Below is a small trained network, with its code and all its weights. Each question gives an input and a class and asks what happens when units are switched off, that is, made to give their printed mean instead of their output.

import numpy as np


def w(rows, s, z=0):
    codes = np.array(rows[::2]) - 128.0
    scale = np.full(codes.shape[1], s)
    scale[-1] = z or s
    return codes * scale


def f(y):
    return np.maximum(y, 0)


def log_softmax(a):
    a = a - a.max(-1, keepdims=True)
    return a - np.log(np.exp(a).sum(-1, keepdims=True))


def net(x, mask):
    res = np.array(x, float).reshape(1, 5) / 4 @ E
    y = f(res @ A[0][:, :-1].T + A[0][:, -1])
    res = res + np.where(mask, y, B[0][:, -1]) @ B[0][:, :-1]
    return log_softmax(res[-1] @ U[:, :-1].T + U[:, -1])


A, B = {}, {}
E = w([
[183,28,205,138,177,68,133,34,51,138,37],'x0',
[13,188,185,177,149,60,75,100,138,197,237],'x1',
[201,153,87,95,184,136,109,76,171,221,77],'x2',
[107,107,158,208,75,188,137,64,253,124,59],'x3',
[85,219,99,189,236,238,175,145,52,91,99],'x4',
],0.011)
A[0] = w([
[74,154,120,140,222,156,196,128,131,94,86,74],'N1',
[154,155,133,45,162,85,115,163,33,130,173,43],'N2',
[48,182,191,216,171,81,1,89,120,178,184,13],'N3',
[104,111,213,205,98,204,115,71,201,126,91,47],'N4',
[150,186,83,103,168,123,84,64,153,214,119,67],'N5',
[153,135,120,151,102,199,136,133,159,128,176,113],'N6',
[98,119,215,184,96,124,131,171,102,76,178,62],'N7',
[60,29,156,159,95,150,194,169,81,57,129,77],'N8',
[149,67,199,198,181,56,165,75,75,123,66,3],'N9',
[175,170,104,103,172,146,118,78,153,145,88,97],'N10',
[88,197,108,148,196,172,145,80,87,99,115,20],'N11',
],0.0099,0.0056)
B[0] = w([
[170,112,179,15,95,88,97,104,191,91,170,193],'N1',
[36,83,99,143,241,144,47,84,165,201,55,212],'N2',
[219,47,90,148,106,201,56,168,63,79,122,248],'N3',
[26,124,137,97,254,119,71,93,109,126,67,223],'N4',
[182,185,202,181,103,120,188,148,144,238,121,203],'N5',
[92,173,77,133,145,131,67,139,101,97,130,174],'N6',
[150,184,214,134,112,121,177,156,138,253,96,191],'N7',
[170,125,196,161,134,139,188,152,123,169,55,205],'N8',
[124,211,10,160,94,100,119,228,215,90,199,224],'N9',
[139,131,205,154,124,156,130,184,94,140,69,189],'N10',
[101,123,206,78,68,130,113,81,216,101,147,191],'N11',
],0.0083,0.017)
U = w([
[50,117,104,153,242,121,104,96,97,144,90,17],'0',
[91,247,36,165,123,136,126,241,155,114,196,187],'1',
[178,173,196,187,146,130,192,148,79,190,106,52],'2',
[233,48,78,124,138,219,114,146,50,56,76,216],'3',
[132,60,169,68,45,20,75,68,179,136,159,194],'4',
[140,132,122,153,140,124,140,118,90,134,124,254],'5',
[132,134,84,161,85,109,174,76,91,97,192,41],'6',
],0.011,0.0048)

Each question gives the input, the list of numbers given to net, and the class t.
The units are the neurons (one row each of A and B). Each row of codes is followed by its name. A weight is (code - 128) times the scale printed after its matrix; where a second scale follows, it is the last column's (A, B and U).
mask holds one flag per neuron, in row order. A switched-off neuron (its flag False) gives its mean, the last column of its row in B, instead of its output. The means were averaged over made-up inputs and are rounded, as every weight is.
A unit's drop is (log p(t) with every unit on - log p(t) with that unit switched off) / (log p(t) with every unit on - log p(t) with every unit switched off).
The circuit of an input: a set's keep is (log p(t) with only the set's units on - log p(t) with every unit switched off) / (log p(t) with every unit on - log p(t) with every unit switched off). Starting from all 11 units, units are removed one at a time, each time the one whose removal leaves the highest keep (on an exact tie, the one counted first), for as long as the keep stays at least 0.8.
units of the circuit, in order: the units of the circuit, biggest drop first
most important unit: the unit with the biggest drop
k most important neurons: the k neurons with the biggest drops, biggest first
drop when u is switched off: that unit's drop, to one decimal
input [1,-7,1,7,-7], class 0: 3 most important neurons	[N4; N3; N1]
input [-3,8,0,2,-4], class 3: most important unit	N3
input [-6,0,-8,-1,-6], class 2: units of the circuit, in order	[N7; N8]
input [0,0,-1,-1,1], class 5: 3 most important neurons	[N9; N3; N4]
input [-2,-2,-5,5,6], class 4: units of the circuit, in order	[N1; N11]
input [7,1,-7,1,5], class 1: 2 most important neurons	[N9; N5]
input [8,4,1,7,4], class 1: 2 most important neurons	[N9; N2]
input [2,-3,5,-1,4], class 2: 3 most important neurons	[N3; N10; N5]
input [7,-4,3,-6,6], class 1: 2 most important neurons	[N9; N4]
input [8,5,2,6,1], class 1: 2 most important neurons	[N9; N2]
input [-4,8,-5,7,-4], class 3: 2 most important neurons	[N3; N2]
input [-4,0,3,6,4], class 0: 2 most important neurons	[N4; N9]
input [2,1,-8,3,8], class 2: 2 most important neurons	[N8; N7]
input [2,0,-6,-6,1], class 0: most important unit	N2
input [0,6,2,8,-6], class 0: drop when N11 is switched off	0.0
input [3,8,5,5,6], class 3: drop when N3 is switched off	1.4
input [2,8,-3,3,-5], class 3: drop when N3 is switched off	0.9
